Below is a small trained network, with its code and all its weights. Each question gives an input and a target symbol and asks what happens when units are switched off, that is, made to give their printed mean instead of their output.

import numpy as np


def w(rows, s, z=0):
    codes = np.array(rows[::2]) - 128.0
    scale = np.full(codes.shape[1], s)
    scale[-1] = z or s
    return codes * scale


def f(y):
    return np.maximum(y, 0)


def softmax(a):
    e = np.exp(a - a.max(-1, keepdims=True))
    return e / e.sum(-1, keepdims=True)


def log_softmax(a):
    a = a - a.max(-1, keepdims=True)
    return a - np.log(np.exp(a).sum(-1, keepdims=True))


def net(x, mask):
    ids = ['ΔΣαημτω'.index(c) for c in x.split()]
    T = len(ids)
    res = E[ids] + P[:T]
    r = res
    for j in range(2):
        rows = slice(2 * j, 2 * j + 2)
        q, k, v = (r @ M[0][rows].T for M in (Q, K, V))
        z = softmax(np.where(np.tri(T) > 0, q @ k.T / 2**0.5, -1e9)) @ v
        o = O[0][rows]
        res = res + np.where(mask[j], z, o[:, -1]) @ o[:, :-1]
    y = f(res @ A[0][:, :-1].T + A[0][:, -1])
    res = res + np.where(mask[2:18], y, B[0][:, -1]) @ B[0][:, :-1]
    return log_softmax(res[-1] @ U[:, :-1].T + U[:, -1])


Q, K, V, O, A, B = {}, {}, {}, {}, {}, {}
E = w([
[155,251,128,123,207],'Δ',
[190,212,138,140,205],'Σ',
[126,159,147,109,128],'α',
[204,136,129,84,134],'η',
[219,18,158,102,92],'μ',
[159,138,111,211,118],'τ',
[88,72,141,209,78],'ω',
],0.012)
P = w([
[99,106,76,86,224],'0',
[122,2,212,112,212],'1',
[154,100,29,102,181],'2',
[77,130,181,91,182],'3',
[176,102,59,122,140],'4',
[80,171,191,99,147],'5',
[190,114,79,132,103],'6',
[93,190,212,110,113],'7',
[205,131,94,142,69],'8',
[103,215,224,111,77],'9',
[220,145,110,150,38],'10',
],0.0094)
Q[0] = w([
[154,140,124,145,118],'h1',
[129,130,104,111,121],'h1',
[252,161,116,115,148],'h2',
[161,117,36,155,99],'h2',
],0.031)
K[0] = w([
[168,178,172,126,50],'h1',
[134,131,111,117,113],'h1',
[179,175,147,124,4],'h2',
[52,112,99,224,78],'h2',
],0.024)
V[0] = w([
[45,135,253,181,190],'h1',
[73,200,64,48,119],'h1',
[74,120,107,235,97],'h2',
[88,76,112,21,104],'h2',
],0.018)
O[0] = w([
[24,137,194,55,139,164],'h1',
[49,57,119,233,49,100],'h1',
[77,197,20,65,134,1],'h2',
[170,91,154,69,2,69],'h2',
],0.0096,0.007)
A[0] = w([
[147,151,133,86,160,113],'n1',
[168,136,133,165,91,111],'n2',
[89,127,159,111,130,234],'n3',
[85,136,164,139,170,43],'n4',
[86,132,165,81,153,138],'n5',
[179,150,128,132,144,130],'n6',
[114,110,41,152,146,1],'n7',
[139,76,94,182,139,72],'n8',
[17,161,156,110,56,120],'n9',
[111,150,136,123,126,203],'n10',
[137,90,77,138,192,80],'n11',
[129,132,169,63,110,101],'n12',
[135,174,41,74,52,80],'n13',
[163,159,195,100,79,93],'n14',
[63,138,122,170,67,183],'n15',
[120,130,9,119,124,170],'n16',
],0.013,0.0084)
B[0] = w([
[131,104,131,155,123,192],'n1',
[106,142,137,124,75,196],'n2',
[174,80,164,90,173,253],'n3',
[133,206,82,110,119,215],'n4',
[119,91,102,163,63,222],'n5',
[100,89,150,115,94,218],'n6',
[112,85,185,30,58,171],'n7',
[83,197,114,154,156,165],'n8',
[125,202,71,121,75,162],'n9',
[130,88,143,82,126,200],'n10',
[135,193,135,94,132,184],'n11',
[119,144,181,178,164,192],'n12',
[4,136,95,65,113,196],'n13',
[115,164,49,105,147,254],'n14',
[133,89,174,142,217,159],'n15',
[192,110,106,235,160,248],'n16',
],0.021,0.0091)
U = w([
[196,142,36,194,125,32],'Δ',
[124,244,69,14,140,90],'Σ',
[53,154,165,214,53,115],'α',
[98,61,172,84,123,233],'η',
[70,170,117,152,150,2],'μ',
[66,118,35,130,129,63],'τ',
[151,159,93,4,51,238],'ω',
],0.0044,0.0045)

Each question gives the input, a string of symbols that net reads in full, and the target symbol t.
The units are the heads (2 rows each of Q, K, V and O) and the neurons (one row each of A and B). Each row of codes is followed by its name. A weight is (code - 128) times the scale printed after its matrix; where a second scale follows, it is the last column's (O, A, B and U).
mask holds one flag per unit, heads first, then neurons. A switched-off unit (its flag False) gives its mean, the last column of its rows in O or B, instead of its output. The means were averaged over made-up inputs and are rounded, as every weight is.
A unit's drop is (log p(t) with every unit on - log p(t) with that unit switched off) / (log p(t) with every unit on - log p(t) with every unit switched off).
The circuit of an input: a set's keep is (log p(t) with only the set's units on - log p(t) with every unit switched off) / (log p(t) with every unit on - log p(t) with every unit switched off). Starting from the 12 units with the biggest drops (on a tie, the unit counted first), units are removed one at a time, each time the one whose removal leaves the highest keep (on an exact tie, the one counted first), for as long as the keep stays at least 0.8.
units of the circuit, in order: the units of the circuit, biggest drop first
unit that matters most: the unit with the biggest drop
top k neurons: the k neurons with the biggest drops, biggest first
drop when u is switched off: that unit's drop, to one decimal
input Σ Δ α, target η: units of the circuit, in order => n4, n14
input Σ Δ τ τ Σ Δ α Δ η, target α: top 3 neurons => n2, n8, n3
input Σ Δ Σ Δ Σ η Σ, target α: unit that matters most => h1
input Σ Σ τ Σ η, target Δ: units of the circuit, in order => n16, h2, h1
input α Σ Σ Δ μ α Σ Δ Σ, target Σ: top 3 neurons => n16, n11, n4
input Δ η Δ η α Δ Δ, target η: top 2 neurons => n16, n14
input μ Δ μ η Δ, target ω: units of the circuit, in order => h2, n16
input η τ α, target Δ: top 2 neurons => n16, n13
input α τ Δ Δ μ ω μ, target τ: units of the circuit, in order => n13, h2, n16
input η α ω α Δ α μ τ α, target Δ: units of the circuit, in order => h2, h1, n13, n16
input ω Δ Σ ω, target ω: units of the circuit, in order => h1, n9
input μ η ω Σ Δ Σ μ τ η Σ Σ, target α: units of the circuit, in order => n3, h2, n6
input η α Σ η Δ Δ Σ, target Σ: top 4 neurons => n16, n11, n5, n4
input α μ ω Δ τ α η, target Δ: units of the circuit, in order => n16, h2
input η μ ω, target τ: top 3 neurons => n13, n16, n3
input α ω τ, target τ: units of the circuit, in order => n13, n16, h2
input Σ Σ Σ Σ η α η η Δ τ, target η: unit that matters most => n15
input α Δ Σ, target η: top 2 neurons => n14, n4
input τ Δ τ Σ ω α ω α Δ Δ α, target η: top 2 neurons => n15, n14
input η η ω ω τ τ Δ Σ ω ω, target Σ: top 4 neurons => n14, n9, n16, n6
input Σ η ω α α α Δ, target η: top 3 neurons => n14, n4, n16
input η Σ α, target α: units of the circuit, in order => h1, n3, n14
input ω Δ Σ η Δ α Σ, target η: units of the circuit, in order => n14, n4
input Δ Δ Δ, target μ: top 2 neurons => n14, n8
input μ η Σ ω η Σ μ η η α Δ, target α: top 2 neurons => n3, n2
input ω α Σ ω μ Σ η Δ α ω, target Σ: top 2 neurons => n9, n4
input η τ η μ η τ, target ω: top 3 neurons => n16, n14, n2
input η α α Δ ω ω Σ, target τ: drop when n13 is switched off => 1.6
